The symbols move the nodes like this.
mc va bb
mc ba dc
mc po pm
bb va fm
bb ba mb
bb po nm
bz va lq
bz ba zq
bz po ms
dn va jm
dn ba lg
dn po sg
rl va br
rl ba pc
rl po jh
nq va mg
nq ba mz
nq po zq
nz va hc
nz ba bz
nz po ng
gf va cp
gf ba th
gf po hm
nm va nm
nm ba bs
nm po cg
tr va pr
tr ba lf
tr po rm
rm va lf
rm ba cp
rm po gf
lp va mb
lp ba tp
lp po rf
fc va jg
fc ba rz
fc po tb
sn va mp
sn ba pm
sn po hj
lq va sg
lq ba mg
lq po pz
fh va lb
fh ba ch
fh po nq
hl va hf
hl ba lb
hl po fh
zf va gr
zf ba sm
zf po ls
jj va sl
jj ba fc
jj po rn
nh va pm
nh ba hm
nh po cz
lh va rl
lh ba jh
lh po bs
pr va bp
pr ba fp
pr po lf
mp va cm
mp ba hg
mp po jp
mq va dh
mq ba dn
mq po hp
jh va nm
jh ba cg
jh po dr
lf va fp
lf ba cc
lf po cp
cl va fj
cl ba pp
cl po sf
lb va dd
lb ba gm
lb po cg
gt va rq
gt ba dh
gt po mq
dd va hl
dd ba cl
dd po gm
mb va tb
mb ba bf
mb po tp
jl va qr
jl ba hb
jl po fm
ch va gm
ch ba bz
ch po mz
hb va pc
hb ba bb
hb po th
ns va mc
ns ba bt
ns po ns
qr va hj
qr ba qz
qr po hb
qz va zr
qz ba bp
qz po pr
pp va cf
pp ba sm
pp po sr
gr va ms
gr ba jb
gr po dn
ms va zp
ms ba zf
ms po pp
dh va ng
dh ba pz
dh po qz
cc va rm
cc ba gf
cc po nh
fm va hb
fm ba mc
fm po hq
qd va sr
qd ba lq
qd po dd
cz va jr
cz ba cm
cz po hq
pc va jl
pc ba fm
pc po bb
fj va gq
fj ba cf
fj po pp
bt va rr
bt ba br
bt po rl
jm va zf
jm ba mq
jm po gt
qn va qz
qn ba pz
qn po zp
cg va lp
cg ba jb
cg po gq
br va dc
br ba lh
br po jh
bs va qd
bs ba dr
bs po jb
zr va mq
zr ba hp
zr po bp
cj va sn
cj ba sl
cj po jj
hj va jp
hj ba jl
hj po pc
sr va sm
sr ba hf
sr po hl
dc va bt
dc ba rl
dc po lb
hq va lp
hq ba pm
hq po sl
hg va sn
hg ba pr
hg po qr
th va bb
th ba tr
th po jr
mz va zq
mz ba ms
mz po sg
hc va cn
hc ba rq
hc po gt
pz va mg
pz ba tg
pz po zq
rn va fc
rn ba hq
rn po mb
jg va jj
jg ba th
jg po rz
lg va ls
lg ba lq
lg po qn
jb va dr
jb ba fj
jb po cl
gq va jb
gq ba nq
gq po cf
cm va jr
cm ba sn
cm po hg
pm va jg
pm ba jj
pm po jg
mg va qn
mg ba zp
mg po tg
rf va tp
rf ba rr
rf po bt
rz va rn
rz ba mb
rz po lp
cn va tg
cn ba zq
cn po zp
tg va gf
tg ba hc
tg po sg
bf va lp
bf ba rf
bf po ns
hp va hc
hp ba cp
hp po tr
jr va cz
jr ba mp
jr po sn
bp va hp
bp ba tr
bp po dh
fp va tr
fp ba rm
fp po cc
hf va ls
hf ba dd
hf po lb
gm va fh
gm ba nq
gm po bz
hm va mq
hm ba jr
hm po cm
sl va qr
sl ba jg
sl po bb
zp va pz
zp ba lb
zp po hc
tp va bf
tp ba ns
tp po bt
tb va rz
tb ba lp
tb po bf
zq va pp
zq ba gr
zq po zf
cf va cl
cf ba mb
cf po sm
jp va tp
jp ba hb
jp po jl
ng va gt
ng ba mq
ng po zr
sg va lg
sg ba mg
sg po fh
rr va sl
rr ba hj
rr po br
dr va cg
dr ba gq
dr po fj
rq va nz
rq ba ng
rq po sn
ls va dn
ls ba sg
ls po lq
sm va rl
sm ba qd
sm po hf
cp va ng
cp ba nh
cp po th
sf va pp
sf ba sr
sf po qd

The rows follow the links: the fewer symbols apart two nodes are, the more alike their rows tend to be.

Each row, then its node:
(29, 0, -16, 15, -10, -6, 0, 16, -22, 3, -5, 12, 21, -4, 10, 13, -3, -10, -43, 0, 32, -10, 5, -10, 6, -12, -2, 7, -32, -1, 18, 8, -18, 24, -14, 1, -1, -28, 23, -29, -26, 19, -32, 1, 5, -16, -24, 8, -4, -9, 19, 1, 25, -15, -23): rf
(5, -32, 6, 24, -3, 3, -2, 9, 7, -38, 3, -24, -39, 0, -15, 25, -26, -3, 9, 1, -9, -1, 34, -19, -4, 0, 0, 41, -6, -1, -28, 6, -28, -9, 4, 2, -18, 24, 0, 5, -5, 3, 6, 4, 31, -23, 21, 20, 1, 17, 9, 0, 10, 11, -3): mz
(-3, -18, 6, 17, -2, 5, -4, 7, 2, -47, -2, -22, -36, -1, -15, 13, -32, -5, 15, -2, -4, -1, 46, -17, -7, 3, 0, 52, 5, 2, -27, 3, -24, -7, 4, -1, -10, 22, 6, -2, 8, 2, 6, 4, 36, -16, 19, 10, 0, 17, 6, -1, 12, 13, 4): nq
(18, -45, -11, 9, 8, 9, -2, 11, -4, -10, 1, -36, -33, 1, -12, 30, 0, -6, -2, -1, 4, 15, -2, -11, 14, -8, 0, -1, -11, 0, -19, 8, -12, 8, -13, 2, -27, 46, -25, 14, -21, -20, -5, 2, -1, -13, 41, 23, -3, 12, 12, 1, -20, 19, -14): tg
(31, 0, -13, 12, -3, 0, 0, -14, 26, -14, -1, 6, 26, 1, 10, 0, -8, 8, -43, 1, -42, -2, 15, -10, 32, -19, 5, 17, -34, 2, 20, -7, -14, -35, -13, 4, -1, -11, 6, -13, -33, 5, 37, 1, 12, -14, -10, 6, -4, -13, -16, -1, 9, -6, -30): jp
(32, 27, 22, -8, -5, -9, -3, -11, 1, 17, 3, 24, -32, 0, -12, -19, 5, 10, -53, 0, -4, -10, -12, 9, -21, -15, -1, -11, -35, 1, -26, -7, 13, -4, 20, 2, 15, -27, 20, 0, -32, 15, 2, -1, -8, 13, -27, -16, -5, 12, -19, 1, 11, -16, -27): pp
(-37, 22, 16, 21, -3, -11, 1, -5, 8, 5, 2, 27, -33, 1, -15, -9, -2, 5, 23, 1, -12, -9, 2, -18, -20, 17, 0, 3, 30, 0, -23, -4, -22, -9, 16, 1, 11, -43, 15, 3, 39, 11, 14, -3, 3, -24, -33, -5, 7, 14, -10, 4, 24, -18, 27): dd
(-11, 3, -21, -37, 12, -7, 0, -11, -12, -16, 1, 25, -12, 0, -7, 11, -1, 9, 3, -5, 17, 21, -1, 30, 20, 3, -1, 0, 19, 0, -5, -8, 46, 17, -21, -2, -14, -24, -32, 10, 12, -26, -17, 3, 1, 39, -17, 7, 1, 4, -17, 3, -46, -11, 11): dh
(-12, 27, -11, -26, -8, 7, -1, 5, -1, 20, 2, -18, -18, 4, -4, -43, 2, -2, 32, -2, 1, -13, -4, 26, 14, 6, -1, -5, 3, 0, -11, 2, 33, 1, -6, 0, 36, 35, 28, -30, 12, 23, 1, 1, -6, 29, 30, -35, 2, 8, 7, -2, 12, 14, 9): bs
(-25, -33, 24, -13, -5, 3, -1, -8, -19, 15, 2, -8, 29, -4, 12, 29, 4, 2, 36, -2, 32, -8, -4, 10, -43, 16, 0, -8, 18, 1, 20, -4, 18, 27, 25, 0, -13, 16, 16, 7, 27, 9, -31, 0, -3, 12, 16, 22, 3, -13, -13, 1, 6, 9, 23): fc
(-9, 30, 18, 9, -6, -10, 2, -15, 8, 39, -1, 31, -27, -1, -11, -16, 19, 5, -18, 1, -9, -8, -29, -10, -17, 5, 6, -33, 3, 3, -21, -6, -8, -8, 15, 3, 15, -48, 19, 1, 10, 10, 8, -4, -20, -9, -39, -11, 2, 13, -18, 1, 19, -24, 7): sr
(1, -2, 9, -20, 4, -4, 0, 15, 36, -9, 1, 16, 28, 6, 10, 9, -5, -12, -6, -3, -54, 9, 4, 16, 4, 1, 0, 4, 4, -2, 22, 13, 25, -44, 9, 3, -10, -16, -12, 19, 1, -9, 53, 1, 3, 23, -10, 7, 1, -13, 27, 0, -19, -6, 2): sn
(-10, 32, 18, 6, -7, -8, 1, -9, 3, 44, 3, 24, -31, -1, -16, -19, 22, 8, -12, 0, -9, -14, -38, -3, -15, 3, 2, -40, -3, 1, -24, -6, -4, -6, 14, 1, 16, -36, 19, -6, 6, 15, 8, -2, -31, -4, -30, -14, 0, 16, -16, 4, 16, -17, 5): qd
(-4, -30, 22, -10, -9, 3, -2, -11, -27, 7, 1, -3, 29, -3, 12, 32, 1, 3, 12, 0, 46, -11, 0, 10, -44, 3, -4, 2, -2, -1, 24, -1, 13, 39, 24, -1, -14, 10, 20, 1, 9, 18, -48, 1, 2, 14, 7, 26, 1, -14, -7, 3, 15, 4, 5): rz
(15, -1, -19, 11, -4, -3, 2, -19, 32, -6, -1, -1, 30, 8, 13, -3, -5, 14, -23, -4, -52, -3, 9, -9, 40, -14, -1, 11, -18, 2, 20, -12, -12, -42, -16, -1, -1, -2, 9, -17, -18, 7, 49, -1, 5, -11, -5, 2, -5, -13, -24, 2, 9, -2, -14): hj
(-34, 16, -22, -4, -8, 4, 0, 18, 2, 30, -2, -10, 0, -1, 1, -29, 13, -12, 45, 3, 2, -13, -22, 6, 28, 17, -1, -23, 24, -1, -3, 11, 9, 0, -21, 2, 28, 17, 21, -34, 34, 18, -2, -1, -15, 6, 18, -22, 5, -2, 18, 0, 19, 11, 27): lh

Each walk starts at a row. The symbols on each line, taken left to right, move it on to the next node.
Answer with the node's row; about right is enough.
---
(35, 27, 12, -29, -6, -2, 2, -8, -1, -5, 1, 6, -21, -1, -8, -32, -9, 8, -36, -1, 7, -13, 13, 24, -18, -17, -2, 17, -41, 1, -15, -4, 36, 1, 10, -1, 26, 2, 21, -5, -33, 18, -3, -1, 12, 29, 3, -24, -6, 8, -8, -1, 10, 1, -29)
va po va ba po po po va po (-2, 13, -4, -29, -11, 11, -2, 12, -9, -10, 1, -18, -12, 1, -5, -37, -17, -4, 22, -3, 9, -17, 21, 18, 0, 0, -1, 28, -5, -3, -7, 3, 33, 9, -3, 1, 31, 38, 29, -29, 3, 23, -9, 3, 18, 29, 31, -28, -1, 3, 10, 2, 16, 19, 3)
va va po po ba ba va ba (9, -3, -25, 15, -4, 2, -3, -32, 26, 0, 0, -13, 27, 3, 8, -2, -3, 19, 0, 1, -44, -6, 3, -15, 45, -1, 1, 6, -10, 2, 18, -18, -22, -36, -19, 1, 3, 10, 12, -26, -7, 10, 44, 5, 3, -19, 8, -4, -2, -10, -37, 2, 18, 6, -7)
---
(25, 17, 11, -27, -10, 9, 2, -2, -2, -19, 0, -8, -19, 0, -8, -30, -18, 5, -18, -1, 5, -12, 31, 25, -11, -16, 1, 33, -32, 1, -14, -1, 33, 5, 8, 2, 28, 22, 16, -13, -26, 19, -3, 0, 26, 31, 22, -25, -1, 10, -2, -3, 7, 13, -21)
po va ba po ba ba ba (28, 31, 24, -18, -8, -4, -2, -11, 0, 7, 0, 22, -30, -2, -11, -26, -2, 9, -43, 0, 0, -13, 0, 14, -27, -14, 1, 3, -34, 2, -25, -7, 23, -3, 22, -1, 23, -24, 19, -5, -32, 20, 4, -2, 3, 19, -17, -23, -5, 13, -19, 2, 14, -9, -22)
ba po ba ba po ba po (30, -30, 2, 7, 4, 7, -3, 4, 1, -26, -3, -22, -52, -4, -20, 28, -19, -2, -21, 1, -3, 4, 25, -9, -3, -18, 0, 27, -28, -2, -36, 1, -8, -6, 3, 1, -16, 23, 0, 3, -30, -1, 10, 5, 19, -6, 21, 18, -5, 20, 6, 1, 3, 12, -25)
---
(-49, 10, 3, 25, -3, -6, 0, 1, 4, -9, 1, 8, -26, 0, -12, -2, -9, -3, 41, -3, -7, -8, 15, -17, -2, 21, -1, 19, 39, -1, -18, 1, -30, -6, 5, -2, 4, -20, 15, -6, 47, 12, 7, -6, 12, -28, -14, -2, 11, 10, 6, -1, 21, -10, 40)
po ba ba va po po va (-30, 19, -27, 11, -12, 1, 4, 10, 2, 37, -2, -5, 3, -2, 2, -23, 20, -10, 32, -2, -3, -16, -27, -8, 34, 15, -1, -30, 23, -3, 1, 6, -14, -2, -25, 0, 20, 0, 24, -43, 30, 16, 1, -2, -17, -8, -2, -17, 8, -1, 16, -1, 27, 1, 24)
va po ba ba va (12, 24, -1, -33, -8, 7, 2, 5, -4, -8, 3, -17, -17, -1, -8, -40, -9, 1, 4, 1, 7, -15, 18, 29, -2, -7, 1, 21, -16, -2, -10, -2, 44, 3, -5, -3, 33, 37, 27, -23, -13, 23, -5, 2, 13, 38, 29, -32, -1, 5, 4, -3, 13, 16, -10)
---
(21, -2, -19, 13, -1, 0, 0, -34, 31, -9, 0, -7, 27, 2, 9, 2, -7, 21, -21, 0, -46, -4, 12, -13, 37, -9, 2, 14, -21, 5, 18, -14, -17, -37, -16, 0, -1, 4, 5, -17, -20, 2, 46, -1, 9, -17, 1, 4, -2, -11, -38, 4, 12, 2, -16)
va po po po po va po po va (14, 1, -12, 6, 6, 3, 0, -32, 33, -7, -3, 1, 32, 6, 14, 3, -8, 19, -16, 4, -52, 0, 12, -3, 32, -7, -1, 11, -8, 3, 25, -15, -6, -42, -11, 0, -5, 0, -5, -7, -15, -3, 49, 1, 5, -3, 0, 3, -2, -15, -36, 1, -1, 1, -12)
po va ba po va (29, -11, 2, -2, -9, -1, -1, 5, -31, -4, 2, 10, 28, -5, 10, 23, -10, -3, -37, 0, 47, -14, 18, 0, -22, -15, 2, 17, -35, -2, 21, 3, 4, 39, 3, -1, -6, -12, 23, -18, -28, 18, -44, -1, 14, 3, -8, 14, -7, -11, 4, -1, 25, -8, -20)
---
(-1, 12, -33, 23, -10, -6, 2, 23, -14, 28, 1, 10, 18, -4, 11, -1, 10, -18, -7, -2, 22, -15, -11, -20, 31, -2, -2, -14, -3, -6, 12, 13, -29, 17, -31, 0, 12, -26, 26, -46, 2, 20, -21, 0, -11, -24, -22, 2, 1, -7, 27, -2, 34, -11, -2)
po ba ba va po va po va (-20, 10, -13, -19, -10, 14, 2, 3, -1, 6, 0, -29, -1, 1, 1, -35, 0, -4, 45, -3, -2, -12, 5, 16, 19, 11, -1, 4, 13, 2, 1, -1, 26, -3, -13, 0, 27, 45, 22, -31, 22, 19, 0, 1, 4, 24, 39, -26, 4, 0, 3, -1, 11, 23, 18)
va po ba ba po po va va po (-26, 16, -23, -13, -9, 8, 1, 14, 0, 16, -2, -20, -3, -2, -1, -36, 7, -8, 48, -1, 1, -11, -7, 7, 29, 14, 1, -9, 18, -2, -3, 9, 16, 4, -18, -5, 26, 34, 25, -37, 29, 16, -1, 0, -7, 18, 26, -30, 3, 3, 19, -5, 18, 13, 22)
---
(-34, -6, 10, 23, -1, -1, 1, 4, 5, -35, 0, -2, -25, 1, -9, 10, -25, -2, 32, -2, -10, -3, 39, -21, -7, 15, -5, 46, 29, 3, -18, -2, -30, -8, 7, -1, -5, -6, 9, 2, 33, 6, 9, -1, 29, -28, -7, 8, 8, 13, 5, 0, 14, -3, 27)
va va po po va (27, 15, 6, -34, -9, 7, -2, 0, -3, -7, 5, -9, -21, 0, -6, -35, -11, 0, -16, -1, 2, -12, 19, 28, -8, -15, -2, 21, -32, 0, -16, -2, 40, 5, 4, -1, 29, 27, 24, -11, -24, 19, -3, 2, 14, 39, 20, -30, -9, 9, -2, 1, 9, 10, -23)
ba ba ba po ba po ba ba va (-38, 14, -27, 18, -9, -1, 1, 15, -1, 25, 0, 2, 7, -1, 1, -7, 9, -10, 36, 2, 1, -13, -15, -18, 27, 21, 0, -17, 31, 1, 3, 8, -25, 2, -24, -4, 12, -13, 21, -38, 38, 16, -3, -2, -15, -23, -6, -6, 10, -2, 17, -2, 28, -5, 29)
---
(28, -5, -2, 7, -10, -7, 3, 7, -24, -3, 1, 15, 20, -2, 7, 15, -6, -6, -48, 1, 38, -12, 16, -4, -8, -16, 0, 16, -34, 0, 16, 5, -9, 33, -4, -1, -5, -19, 20, -20, -35, 15, -35, -6, 9, -9, -20, 13, -9, -7, 8, -2, 21, -12, -26)
po va va va po va ba (36, 0, -12, 16, -7, -7, 1, 11, -16, -2, 1, 15, 24, 0, 7, 12, -8, -6, -49, 4, 23, -9, 13, -12, 6, -18, -4, 16, -38, -3, 16, 5, -17, 19, -8, -3, -4, -27, 20, -23, -35, 14, -27, -2, 7, -14, -24, 13, -7, -10, 12, 0, 24, -15, -28)
po po va va va ba (-33, 17, -31, 8, -9, 3, -1, 21, -3, 32, 0, -2, 4, -3, 4, -15, 12, -12, 40, -3, 3, -11, -21, -3, 34, 17, 1, -23, 24, -2, 7, 10, -13, 5, -27, 1, 18, 7, 21, -41, 30, 15, -5, 2, -20, -7, 3, -16, 6, -4, 25, -3, 23, 2, 27)
